 204 -428  -76  -16   63  -93  247    2  -24 -242   30  304   52 -360  -16   60 -102 -260 -433  -16 -307 -200    9   80 -344  388  274  113  104 -199  -18  105    5  147 -327  122  279 -102  131  297 -145 -133  -82 -457  166  112 -114 -198  -13 -364  -63  -78  -67   36   82 -106 : (46)
  32  -26  -30   -3  -21 -116  -99   70  -30  279  315  192 -219   99  -61   35   -5 -165  169   10  -47  174  194 -121  -10   97 -144  -40   57   80  -42 -247   42 -315   41   69   30 -128 -180  -72  -35  231    3  139   -2   38   74  117 -164   57 -218   16  -50 -276   -7  144 : (44)
 -66  160 -110  172  143  311  -67  145  155 -118  133   -2 -148 -224  -26  -94   23  234  106  100   99 -108   99  122 -189   39   73 -162  -27  -80  149 -339  209 -457   54   61   -8  119  -99  -24  -75  344  -48 -188  357   31   58 -338  189  219   62   81   61   15  378   43 : (52)
 382 -340  -19  -45   28 -153   -8  223   -5   -4  261  239 -241 -179   62  173 -126 -190 -323  -46 -101 -289  215   62 -117  154 -147  -43  146 -126 -266 -203  156  -86 -147   79   50  -49  -94  250   17  104  -36  -80   18   24 -150  -60   12 -165 -260   22  -15   30  159  117 : (43)
  67  100  193 -311   60   48   46   95  110   -5  -57  -90  232   76  178    0  151 -140   28 -113  -58 -110  254 -152  -45  105  170 -201  288 -275  -18 -159   -4  -96  211  201   99 -251  236    0   73  258  -27  -84  109   72   45 -215   87  -98   78   -1 -243 -235  -39  -52 : (52)
  81 -198    4  367  -27  -12   44  176 -133  102   89  150 -325 -270   21  107 -189 -163  -24  -18  -75  -92  163  -54 -175   80   75  133  -27 -147  -18 -146  112 -464  -31   89  140 -199 -114  165 -167   94  199  -92   90  -89   53 -117   16   38  -38  273  314 -330  133   60 : (44)
-146  387  174 -381   50   78  299 -258  103  105   29   99  110 -137 -112  280    2  -70 -265  -89 -226  289 -173   14 -115  -64  100   83 -243 -152   19  155  -95  -32   23   41  471  188 -155  -28 -146 -198   52 -188  -85  -92   94  -51  131 -137  257   81  -38 -277  -54 -173 : (56)
  46   44  -54 -164  104  238 -167 -274  481  135  201 -163  -69   67  -12 -246  -81  208   68 -121  299  177  -21  135  197 -172    0  -39 -252  339  125  -68   23  304  -54  -78 -151  189 -143  -50  -31  129 -326  -50 -156    5 -115  351  -76  102  148 -223  -63  -23 -126    2 : (41)
 135 -157 -312  -97  154 -147 -398   78   51  -26  317  298 -334  234   33  322 -262  -79 -144 -243  244  225  244   64  -46  192 -242   41  -26  165   70 -196   30  264 -148   35 -163 -283  -17 -101 -158  240 -232   58 -220  183  -56  328 -375  103 -509 -104   31  113 -134  129 : (43)
 105 -562 -140  214   -2   39   21   29  -20    2  201  446  -96 -342   26   13 -283   24  -95  -38  290  -23  132  113  109  115  297  339 -123  236   48  -75   23  -63 -427   15 -101   35  -59  -91 -222  197 -170 -191   73 -188  -13   96 -157 -103 -145  142  393 -191 -234   50 : (41)
  58   -3 -248   26  -94  193 -151 -174  487  316   27 -159 -237  -45  -29 -186 -319   45  150 -513  170   73  -50  236  171 -316 -341 -143 -340  295   81  -80   40  324  195  -44  -64  206 -185    7  155  -68  -83 -123 -297 -176 -145  352 -205  212  372  123  -49  166  -13    2 : (38)
   4   58 -158   54  207   96  -86    2  -54  279   30    3  105 -121   80 -148  242   71  384  228  104   17  301 -135  -39   79  -24 -233  -18  105  336 -328   38 -187  140   39  158  -53  -78 -188  -95  365  145   85  280  139    5 -178   11  -76   67   88 -306 -223  123   11 : (52)
 164 -193  -76 -101   39   50  -38  281  172   15  362  263   -6   68  274   78  -90   63  139  -53 -116 -315   52   21 -175   80  -63 -221  235   55 -158 -147   41 -165   17  203 -257   32  206  -20   88  151   26 -173   -8   63 -141   18 -100  -18 -237 -163 -286  162  183  134 : (43)
 218 -504 -109 -148  195   59 -169  142  187  133  283  268  -65  113  290  -24  -69   77  176  -82   47 -290  271  -10  114  143   20 -213  175  171   98 -198   26 -144    7  245 -386  -20  126   81  -18  283 -181  -81   44  -38 -261 -145 -111  -40 -232  -33 -268   63  -90   47 : (38)
 -25 -470 -315  321   37  287  164  197  242 -196   33  120  -96 -347  171 -108 -354  -37  -82 -261  -21 -326  -42  125 -196   38  126 -130  150   90   83  -28  -28  -24  -22  291 -142  117   38  197   17   -6    2 -449 -111  -77 -203 -127   49   60   73   13  109   13  168  -77 : (46)
  10   95  -63   61  134 -145  -52   16 -349  176   60  171   13 -232 -205  130  106   97  -30  237  -53  -18  150  -13 -142  149   45  239 -158 -119  357  -59  -80 -227   49 -101  230  -52    0 -128 -194  155  165   68  150  -60   71 -230   21 -275  -54  171 -165  -15   68 -102 : (44)
  99 -121 -155 -182 -148    9 -123   16  174  240  401  182  -41  112  238   72   62  -99   93 -192 -117  -28   -3   85   36 -229 -374 -169   -2  290  -90  182  -76  198  -97   17  -90  185  137 -139  176  -24   92  -87  -94  -82  -81  150 -294  127   -4 -213 -211   25 -142   29 : (56)
-191  559  268 -115   88   72 -146 -198   28  502    0 -237  114  103    8  -31  257  372  169  333  203  365   71 -172 -245 -397 -127  -76 -256  -77  241  249  -75 -106  -30 -249  -39  -69  -86 -339 -165   72  253  131   -3 -148   70  289   -4  154  109  -48 -369 -115 -179  198 : (43)
 225  -57  188 -131 -246   92  332   33  222 -100 -117   45  250 -656  -16 -100   26 -208 -177  -48   48 -160   53  282  -84 -250   -9  167   97    9 -272  158  -35  218 -158 -113  253  249  119  -42  200   -2  -80 -333   80  -36  -33 -138   90 -122  132 -212  199 -330  -93  -17 : (44)
 159  -77   79  -59  -50  232  368 -246  270    6 -220  -61   39 -633 -199 -394 -160   40 -384   79 -117  -62 -270  349 -217 -247   88  167 -185  -94   71  217   52  117 -283 -268  158  497 -278  300  -82 -314 -191 -333  -11  -53 -383  -58  237 -184  234  -77 -109  101   58  -55 : (52)
  -4  -68   92  -35   52  101  225 -246  141  234  143   41 -116 -208  -36   13 -109  -63 -205  -69 -137  193 -122  -61  -95    5  202  -11 -187   -6 -108   35  125 -120 -155   24  404  167 -365  192 -178 -166  -12 -254   -1  -10    2  152   99 -107  246  142    5 -253   44  -14 : (46)
 -18  304  314 -186  -77 -105 -154 -265  173   72  -67 -277  -24  302  -68  -65  -35  121 -131  -79   38  228  -70  -11   59   58  268  224 -244 -454  240  111    5   27  -11 -220  -68 -342  246    9 -113 -123 -183    6   80 -187  157   11 -106  -76  326   72 -217  178 -205  -67 : (50)
 -32  308    8  -71   94   50  -74   35 -103  160  131  -66 -103  -96 -116  134 -211  117 -117  -40  181  245  -89    5 -171 -179  -20  209  -14   55   14  -26   -8  -67  123 -195  161  132 -234  -98 -129   92  -36  108 -421  245  -56  436   82  -53 -287  -64  -54 -111   57   23 : (41)
 319 -242 -154 -115  248  -10  -42   24   80 -116  -12  310  -28 -318    1  190  -90    0 -163  -74   68 -213  335  206  -69  186    4  139  -57   20  156 -274   76  203  -95   74   83  -76   74  -97 -195  204 -124 -115   82   93 -225 -284 -132 -205 -145   73  -13   73  -30   -5 : (59)
 259 -192  -84  -80  192  206 -132  232  190  -43  188 -107  -32  -31  318   96 -249   71  -39 -282  103 -409   58   43  -30 -123  -76 -154  203  161  -59 -135   21  197  189  179 -209   93   99   54  111  116   29  -26 -497  112 -395  239   39  -61 -134  -47 -189  117  131  -68 : (46)
  22  437  345 -152   34   37 -101 -200  228  -18   86 -329  -95  169 -208 -151   89   60  -33   79  -19  180  -13  -25   14  144  209   60 -167 -333   98 -225  155 -198   70  -96   68 -197  -39   48  -55   86 -198   91  135  -27  135  -12   82   -2  263   40 -126  -34  124  -40 : (50)
  40  127  130  -26  247  -77 -264  263 -176  -96  300  178 -258  287  269  575 -136  109  -79   43   -1 -103  149  -89 -311  136  -22   63    5 -391  108  -57   63 -331  -11   84 -211 -399  257 -119 -211   93  204   72 -129  -80  -40  -48  -94   57 -334  171  -20  106   50   -3 : (44)
 188 -311 -126 -168  254  -13 -121  229   92 -248  127  293  232  -46 -106 -115 -112  194  -19  -92   95 -424  265  124 -412  322  274   80  304  -68   32 -128  -16  185  -63  134 -279 -218  417 -223    3  451 -312 -360   13  161 -204  102 -232 -248 -412 -225 -286  489  -26   84 : (38)
  69 -137 -122 -316   48  -27  192 -187  -40  221   70  235  179  -67 -103  -72 -189  -73 -388 -200 -115  198 -121  -64 -195  -48  262  259   47  143  -79  200 -140  344 -215  -64  293  121 -151  -11 -260  -27 -133 -159 -359  276 -180  563 -142 -352 -202 -203 -222  -60 -288   53 : (41)
  55    9  382 -399 -338  -32   23 -335  450  337  238  -48  264  208   98 -292  287 -135  260  -66  -85  165  -30    7  266 -136  -29 -142 -161   93 -146  281  -71  202 -203  -46 -106   18  256 -126  303 -106 -123 -165  207 -406  158  191 -269   38  480 -172 -277 -163 -387    1 : (41)
  23 -385 -230  -52   82  -94  109   47  -86    1  518  471 -163  -91 -206  156 -220  -23 -357 -264 -215  -79  -10   49 -130  203  232  303  207  136 -199 -115   47  -58  -92  116  225  207 -146 -130 -126  106 -213 -230 -235  141  -41  122 -186 -247 -280  -89  -12   92  -54    5 : (41)
   3    1   70   60   26   54   75 -210 -108  241  -88   18 -271 -410  -80  176 -283   11 -138  -81   -4  231 -144  247   96 -332 -116  492 -220   43  378  153  -22  -98   85 -315  148  363 -268  -60 -216 -393   -4  162 -474  -88 -347 -162   11  -66   16  243   -7 -166 -231 -231 : (52)
  93 -635 -401  336   73  276   55  145  193 -118  255  164 -145 -165  161 -317 -331  107 -183 -315   83 -409   37   67 -181    4  399   56  151  132 -104 -107  127   61 -230  139  -78   73   25   88 -127  261 -135 -471   -9   89 -157  196 -107  -30   28  -92  230  121   24   71 : (44)
  -8  -12  -34   -2 -178  -44  194 -252  116  104  -91    2 -155  -74  -97 -109 -215 -377 -189 -300 -124  294  -80   43   45   53  101  165 -203 -226   43  -58   51   96  -68  -95  393 -109 -166  147  -87 -208  -81 -124  -32  -52   82   95 -120 -110  350  195  138 -249 -127 -126 : (41)
-125  204  118   80  196   90  -54  189 -150   84  235  -23   -4  162  301  207   73  163   87  185  -11  -59   95 -242 -398  -69   58 -129  172 -286   59  -57   79 -320   17   47  -41 -203   96 -300 -128  112  359   47 -111   26  -37   87    1   46  -98   68 -254  -59   88   78 : (59)
-100   36  145  -44  153  -19 -139   87  -19  258  230  134    8  235  288  287   59  137  269   64   85   37  239 -227 -150  -35   27  -75   24  -76  116   49  -68 -245   52  138 -166 -308  221 -318 -123  172  229    3  -36 -154   68   34 -180   80  -93   63 -143 -202 -211   82 : (44)
  -3   76 -244 -278  117   32 -183 -179  342  239  242   37  -75  249   98   14   11  146 -131 -122  225  233  123   57  -89 -291 -369 -205 -133  164   47   79  -44  510 -181 -115 -110   59 -113 -301  -42   88 -109  -32 -188   21 -129  368 -301  131  -45 -315 -274  175 -290  191 : (44)
 181 -169 -102  -10  111  -30 -139  174 -114  -55  141   87  -89  -45  158  338 -280 -248 -174 -292   49 -161   73   26 -242   26 -242  -35    8  -48  -24   40  -15  323  -77   84   21 -163   70  -73   91  -43  205  -26 -500  -75 -270  420 -195  -86 -158  239  -14  119   -6 -143 : (50)
 150 -505   16  276    2  -59   48   13  -40  -90  374  276  -48 -166  -40 -150  -16   36 -115  134  -90 -318   94    4  -90  303  432  284  -35  -43  -17  -56   90 -116 -407   63  -47 -135  162  -41 -127  126  -25 -252  248 -215   42  -21 -163 -247   88   24  127   33  -22    4 : (44)
  18   27   16 -297    7   -6 -122 -163  235  303  220   -4    3  432   97 -186   47   45   12  -81   38  208   57 -203  132  115  152 -263  -95 -101   -2 -163   74  -84 -123   40  -57 -156  -89   47  -80  201 -173    2  222  -57  123  228 -114  -28  161   39 -317   43 -114  147 : (50)
  52 -259 -433  103   28    7   12   39   73  172  125  347 -283 -181   35    6  -94 -112  -20 -123  -93  -27  196  216 -239 -220 -450  -18   14   76  157  -49   23   80 -109  -80   14  146 -133 -243  -79   17   61  -89  -39   27 -284 -207 -347  133 -142  -64  -72   87 -159  117 : (56)
 353 -160 -108  -21   75   23 -153  164  219  -56   98   57 -106  -81   61  116 -208   55 -198 -301  -62 -381  192   90  -58   63  -33   25   37   93  -74 -203   28  216   83  232 -146 -167  171   98  -45  156   31  -89 -190   32 -191   66 -121  -57  -68  -27  -87  204  138  122 : (59)
-126  196   29 -369 -212 -204  -88 -260  158  372  143  -26 -108  210 -152   11  -16 -263   19 -213  152  696   18  -43  346  -46 -171   32  -64  133   22   40 -130   71  120 -161  208    1 -209   21   71   25 -376  111  -87   74  290  204 -125   31  -41 -196  -90 -419 -339  -18 : (56)
 168 -204  -44  -89  100   -5 -265  -41  264  166  377   39 -201  136   89  -13  114  -62  126  -61  189   59  360  -32  162   53 -191 -217   36  220  -53 -280  148   65  -88   88  -92 -103 -106 -146   56  326 -188   66   84   10  -17   49 -229  150  -59  -81  -57 -154 -128  131 : (50)
-180   52  -44    1  175  160  201  -60  -82   13 -100  -61 -105 -212   10  108 -325    2 -568  -14  202  272 -154  -69 -301 -166  177   78  -84 -241  104  228  -74   -3 -203 -101  227   96 -401  252 -293 -102  -24 -173 -334   10 -106  313  325  -96  -95   60  165 -244  -70  -85 : (44)
  41  164  263  -27  -73  -69 -124  214 -263   19  189 -143  -84  121  283  176   70 -319  106   90   75   90  108 -151   13   11 -129  -67  229 -330  -13 -152  111 -315   62 -109   60 -210   62  -56  158   69  159  296 -125    5   34   38   76    4 -123  181  -66 -356   39 -151 : (59)
 245  -79   15 -379 -188   98  303 -243  264   19  120  239  -79 -359 -262 -240  -78 -222 -339 -147 -496   37 -325  412  -40  -83  -57  189  -53   32 -113   78  104  -19 -211 -186  262  617 -236  254    6 -298 -358 -227   44  117 -329 -213  -14 -128   58 -149 -201  136   28  -84 : (50)
  67 -224   98   60  -95  -47   70  175 -177  131  108  186    5 -240  166  205  -47  -78  -41  -85  -23 -163  152  -27   72  -63  123  220  148  -47    0   50  -64 -274   58   55   73   -4  163  -62  -21   75  139  -52  -26 -159   50 -256   14 -113  -27  145   90 -314 -154  -76 : (41)
 143    1   19 -149 -205  -87 -347  -51  245  215   49 -233  -87    4   93   -3  -52  -75  -26 -188  419  242  140  155  281 -350 -485  -13  -36  288   72  230 -154  500   -5 -221 -279   -5   78  -28  246    3 -189  141 -327 -113  -56  310 -166  188 -100 -285 -108  -98 -336   36 : (38)
-132  124  195   83 -251   25   83 -248  180  463   19 -175 -121 -270  -77  -70   26   53   68  -95   64  290  -30  105   95 -501 -201  154 -154   63   35  258    3  -55   67 -279  164  268 -179 -248   89 -250   63  -42 -120 -274   59  -46  -94  169  383   52  -59 -245 -291   38 : (46)
  26 -162   56   29   31 -171  218   75 -260   -7  252  197 -173 -127 -104  -28  111 -326 -278  265 -290   53  107 -128 -252  300   89  -11  291 -416  -75 -233  185 -465 -199  -34  338  -39 -295  117  -82   42  -39   10  215  120    0 -282  110 -227 -173   60 -145 -216  134    2 : (46)
 -94  -12  134 -243   15  -79  -60  -52   95  284  256  108   23  304  197  132   93  -50  194 -143  -75  133  163 -116 -108 -136  -90  -37  181  -70    4  142  -58   -4   87   20  -62 -152  215 -377   42   14   24  -34 -183  -47  -28   65 -338   66  -53 -120 -313 -119 -401   30 : (41)
  90 -133 -132  -38 -125 -106 -160  -42  272   39  128   13 -190   17 -194 -198 -224 -133  -32 -168  105  148   -9  176    5  108 -194   -8  -62   94   56   -2  -56  205  -48  -70 -194  -62  -26  196  137   18 -345 -125 -101  -26  -29  267 -172   30 -129 -218  -99  141  -13   34 : (41)
  13  247  -17  -48  104  -33  -99  -86 -166  253    5 -125  -46   54    0   31  -31  -51  -51   33   93  197   32 -103 -162  -69 -131  -37 -180 -218  187  -83   61   55  -32 -209  223 -108 -201 -137  -89    5  186  189 -170    7  -86  332  -52 -127   77  264 -243   26    7  -43 : (46)
 112   95    3 -184  114  106  -69 -317  403  -17   40  -24  -69  144 -133 -176  -83  141 -229 -112 -133   50  -35  139 -141  -20   87  152 -292  -30  211   51  -20  366 -198   -7 -166 -122   66  -18 -247  -79 -155 -106 -125  -69 -229  188 -247   12  169 -176 -185  255 -161   58 : (41)
-112  287   -1   10  -48   63  303  -24  121  -57  -95   -5 -120 -380 -327    0   11 -138 -348   -2 -351   90  -25   98 -298   10  -72   -3   44 -249   44  -83   -9 -243  147  103  350  121 -260  182  -66  -91   38 -191   64    4   54 -412  234   33  142  -46  -55 -182  267    4 : (38)
  27  210   90 -137   -4   32 -169  -73   31  218  123 -204    5  133  -46 -211  -58   66   54  -16  193  188  -73  -49  -61  -35   50  -68  -97 -112   17  -58  108  -32  -28 -234   45  -15 -119   15   50  127 -128   29  -54   61   16  489   18  -70   28   58 -251  108   61   13 : (52)
-263  213  202 -135 -127  174  275  -65 -116  205 -105  -42  329 -357   87 -192  176  -38   57  326  113  290 -188   35 -301 -380  -44  -68   52 -159  143  474 -137 -175 -209 -331  159  366  -75 -124   97 -123   80 -194   65 -110  -29   41  230   -6   40 -103 -205 -316 -175 -123 : (43)
 102   67   35  147 -373 -209  -89  120   15  181  151 -160 -358  -42   81  277 -278 -357 -296 -396  123  236   22  -40  116 -177 -290   69   12  -72 -369    3   60  105   57  -98  256 -182 -137  162  165 -131  120   51 -309  -46  270  382  -62  109   55   69  264 -319   15  100 : (43)
 -92 -141   -8  178  197  225  150 -210  216  136   97  -35 -156 -172  126 -278  135  149  172  245  -68  -48   93  114 -205 -234  -17  -10  -16 -130  344  -29  147 -159  -78 -165  -15  201 -111 -248 -148 -109    8 -106   91  -50 -319 -416  -72   70  248  -80 -218  -77 -140  -52 : (43)
 300  -50  -59   17  110  316  190 -205  477  -49  -56  -78 -156 -462  -61 -243 -193   81 -242  -64  -17 -199  -56  332  -67 -199  -32   46 -309   76   16 -193  185  240 -154  -65  109  333 -292  174 -130 -107 -103 -192  -64   -3 -386  -14  103  -51  316  -15   78   47  183   16 : (43)
  85   90   51  161  -71  -37 -330  325 -173   78  145 -104 -285  154  171  108  -70  -17   -9  -41   66  -58  186  -97  -86  -71 -123   21  188 -204   59 -112   66 -385  115  -28 -237 -308  127   77  -32  233  144  211  -71    7   26    3   -6  215 -270   69  -22  -65   80  115 : (38)
 197 -115   50 -188 -194  -29  178 -330  221   68   77   45  -13 -362 -452 -463  -54 -238 -233  -35 -104  182 -166  299    8   28   57  267 -185   95  -85   83   50  232 -296 -292  285  316 -259  213   71  -93 -451 -223   64   45  -94  236  -49 -225  108 -204   -3  -30  -71  -72 : (44)
 -24   37  182  392  -44   54    9  381 -281 -427  -30   40 -133 -317  -97  -29 -269 -133   14  231   50 -147  -72  106 -457  283  280  304  123 -477  158  -51   52 -590 -105  -76 -157 -288  216  188  -40  118    7 -141   75  -45   23  -77  188   -5 -316  149  326  -94  325 -146 : (44)
-119 -429 -170  -89  236  214  352 -198  234   96  304  293   27   41   78 -387  100 -130  193    3 -296 -105   65  -94 -124  280  394 -273   90 -116   76 -280  170 -311 -109  224  266  158 -182   -6  -97  155 -198 -404  376   33 -100 -282  -51 -195  304   52 -172 -170  -25 -144 : (56)
 -33  -81  204 -169  -48  109  214 -254  159   82 -104   40  -94 -225   16  -21 -318  -53 -182 -177   59  268 -213  210   51 -171  205  310 -129 -190  122  183   53  -75 -109 -254  107  248 -139   94 -132 -327 -307 -183 -197  -92 -193  -34   47  -93  117  139   41 -133 -294 -182 : (59)
  20   95  355 -144 -136 -147  209   27 -110 -152   21  115 -183 -343 -275  346 -219 -334 -499  -82 -208  248 -123   98 -160  157  117  353  102 -322 -157  147   -6 -324  -49  -24  307    5 -143  305  -58 -222 -191 -133 -158  -18   82 -163  202  -93 -222   76  207 -325   20 -126 : (50)
 301 -287   99   11   47   17   40   51   -4   85  -82   19 -275 -340   83  -36  -76 -278 -193   37  -33 -144  217  127  -61  -51 -182  -35    3 -241   61  -58  148 -213 -106  -81   77   15 -200  399  -34  -10  -51  -32   83  -85 -298 -303  162  -32  -61  196   78 -220    3  -72 : (43)
 -13  -69  -42 -121 -155   65  -83 -235  403  206  209  -94 -171  147   44 -297  -20 -198  127 -174  109  340  -12   83  116 -149 -185 -149  -78  153  -19   61   43  186 -125 -135  -29   56 -117   50  127  -14 -300 -117   -4   12    6  265 -212  207  126 -255  -39 -196 -224   21 : (44)
